Below are the code and all the weights of a small trained network. Each question names an input and a target symbol and asks about switching units off, where a switched-off unit gives its printed mean instead of its output.

import numpy as np


def w(rows, s, z=0):
    codes = np.array(rows[::2]) - 128.0
    scale = np.full(codes.shape[1], s)
    scale[-1] = z or s
    return codes * scale


def norm(h):
    return h / np.sqrt((h * h).mean(-1, keepdims=True) + 1e-5)


def f(y):
    return np.maximum(y, 0)


def softmax(a):
    e = np.exp(a - a.max(-1, keepdims=True))
    return e / e.sum(-1, keepdims=True)


def log_softmax(a):
    a = a - a.max(-1, keepdims=True)
    return a - np.log(np.exp(a).sum(-1, keepdims=True))


def net(x, mask):
    ids = ['ΛΞαηψω'.index(c) for c in x.split()]
    T = len(ids)
    res = E[ids] + P[:T]
    u = 0
    for l in range(2):
        q, k, v = (norm(res) @ M[l].T for M in (Q, K, V))
        z = softmax(np.where(np.tri(T) > 0, q @ k.T / 2**0.5, -1e9)) @ v
        res = res + np.where(mask[u], z, O[l][:, -1]) @ O[l][:, :-1]
        u += 1
        y = f(norm(res) @ A[l][:, :-1].T + A[l][:, -1])
        res = res + np.where(mask[u : u + 12], y, B[l][:, -1]) @ B[l][:, :-1]
        u += 12
    return log_softmax(norm(res)[-1] @ U[:, :-1].T + U[:, -1])


Q, K, V, O, A, B = {}, {}, {}, {}, {}, {}
E = w([
[60,45,48],'Λ',
[126,68,153],'Ξ',
[197,139,197],'α',
[37,122,254],'η',
[54,122,100],'ψ',
[127,223,128],'ω',
],0.018)
P = w([
[31,206,167],'0',
[197,48,53],'1',
[102,45,88],'2',
[1,65,220],'3',
[14,174,172],'4',
[140,78,54],'5',
[12,20,211],'6',
[68,114,154],'7',
[114,38,58],'8',
],0.01)
Q[0] = w([
[62,105,106],'0.h1',
[68,250,88],'0.h1',
],0.011)
K[0] = w([
[107,40,102],'0.h1',
[153,73,4],'0.h1',
],0.012)
V[0] = w([
[122,32,1],'0.h1',
[43,216,219],'0.h1',
],0.0046)
O[0] = w([
[105,253,79,93],'0.h1',
[46,109,193,254],'0.h1',
],0.0056,0.0025)
A[0] = w([
[215,86,120,170],'0.n1',
[86,170,97,124],'0.n2',
[106,169,186,242],'0.n3',
[200,159,130,11],'0.n4',
[146,184,120,65],'0.n5',
[119,83,206,22],'0.n6',
[110,72,83,254],'0.n7',
[107,85,44,121],'0.n8',
[119,119,191,7],'0.n9',
[77,154,179,6],'0.n10',
[77,114,180,12],'0.n11',
[104,126,4,48],'0.n12',
],0.016,0.0045)
B[0] = w([
[193,89,96,170],'0.n1',
[254,174,106,170],'0.n2',
[212,61,161,215],'0.n3',
[72,128,104,133],'0.n4',
[211,106,191,137],'0.n5',
[108,176,171,223],'0.n6',
[90,128,79,255],'0.n7',
[20,178,68,202],'0.n8',
[103,138,245,168],'0.n9',
[69,13,110,172],'0.n10',
[74,100,131,195],'0.n11',
[11,218,159,189],'0.n12',
],0.0087,0.009)
Q[1] = w([
[6,100,124],'1.h1',
[155,111,174],'1.h1',
],0.014)
K[1] = w([
[219,194,254],'1.h1',
[171,173,65],'1.h1',
],0.0083)
V[1] = w([
[30,80,109],'1.h1',
[255,193,166],'1.h1',
],0.0066)
O[1] = w([
[2,147,205,243],'1.h1',
[145,191,228,6],'1.h1',
],0.0064,0.002)
A[1] = w([
[111,123,67,46],'1.n1',
[186,159,116,47],'1.n2',
[183,139,44,39],'1.n3',
[94,251,114,161],'1.n4',
[123,107,166,212],'1.n5',
[250,75,112,118],'1.n6',
[96,89,106,194],'1.n7',
[138,140,159,2],'1.n8',
[128,217,183,55],'1.n9',
[197,177,87,98],'1.n10',
[141,187,175,83],'1.n11',
[140,146,85,106],'1.n12',
],0.015,0.008)
B[1] = w([
[41,65,144,144],'1.n1',
[42,246,216,132],'1.n2',
[199,90,148,131],'1.n3',
[150,182,197,202],'1.n4',
[218,197,86,244],'1.n5',
[164,74,118,164],'1.n6',
[147,121,66,254],'1.n7',
[142,172,143,128],'1.n8',
[222,100,132,137],'1.n9',
[123,199,176,141],'1.n10',
[154,45,134,137],'1.n11',
[168,48,124,137],'1.n12',
],0.011,0.0087)
U = w([
[64,80,139,111],'Λ',
[101,32,30,87],'Ξ',
[250,101,95,155],'α',
[80,99,190,75],'η',
[90,207,133,254],'ψ',
[194,220,177,222],'ω',
],0.011,0.0054)

Each question gives the input, a string of symbols that net reads in full, and the target symbol t.
The units are the heads (2 rows each of Q, K, V and O) and the neurons (one row each of A and B). Each row of codes is followed by its name. A weight is (code - 128) times the scale printed after its matrix; where a second scale follows, it is the last column's (O, A, B and U).
mask holds one flag per unit, layer by layer, with each layer's heads first. A switched-off unit (its flag False) gives its mean, the last column of its rows in O or B, instead of its output. The means were averaged over made-up inputs and are rounded, as every weight is.
A unit's drop is (log p(t) with every unit on - log p(t) with that unit switched off) / (log p(t) with every unit on - log p(t) with every unit switched off).
The circuit of an input: a set's keep is (log p(t) with only the set's units on - log p(t) with every unit switched off) / (log p(t) with every unit on - log p(t) with every unit switched off). Starting from the 12 units with the biggest drops (on a tie, the unit counted first), units are removed one at a time, each time the one whose removal leaves the highest keep (on an exact tie, the one counted first), for as long as the keep stays at least 0.8.
units of the circuit, in order: the units of the circuit, biggest drop first
most important unit: the unit with the biggest drop
k most important neurons: the k neurons with the biggest drops, biggest first
top k neurons in layer l: the k neurons of layer l with the biggest drops, biggest first
drop of u: that unit's drop, to one decimal
input Ξ ψ ψ, target ψ: 2 most important neurons	(0.n12; 1.n4)
input α ψ Ξ α α Ξ Λ α, target α: units of the circuit, in order	(0.n12)
input ω ψ α Ξ Ξ ω Ξ ψ, target ω: units of the circuit, in order	(0.h1; 0.n2)
input ω Ξ Ξ ψ, target Ξ: 3 most important neurons	(0.n10; 0.n6; 0.n12)
input Ξ α α ψ Ξ Λ α α, target α: top 2 neurons in layer 1	(1.n4; 1.n5)
input ψ Ξ ω Λ ψ, target ω: 2 most important neurons	(0.n2; 1.n4)
input α Ξ η ω, target α: 2 most important neurons	(0.n3; 1.n6)
input Ξ Λ Λ Ξ Ξ, target Ξ: top 3 neurons in layer 1	(1.n4; 1.n7; 1.n5)
input Ξ Ξ Ξ Ξ Ξ Ξ ω Ξ, target ω: 2 most important neurons	(1.n5; 0.n2)
input ω Ξ Ξ Ξ Λ ψ ψ Λ, target ψ: 2 most important neurons	(0.n12; 1.n4)
input ψ Λ ω Ξ η Λ Λ α ψ, target ψ: drop of 0.n12	0.2
input Ξ Ξ Ξ Ξ Λ Λ ω Ξ, target ω: drop of 0.n2	0.3
input Λ Λ ω ω Λ Λ Λ, target ψ: drop of 0.n12	0.2
input Ξ ψ ω Ξ Λ α Ξ Ξ, target α: most important unit	0.n8
input Ξ α α Ξ Ξ Ξ ψ, target Ξ: drop of 1.n3	0.0
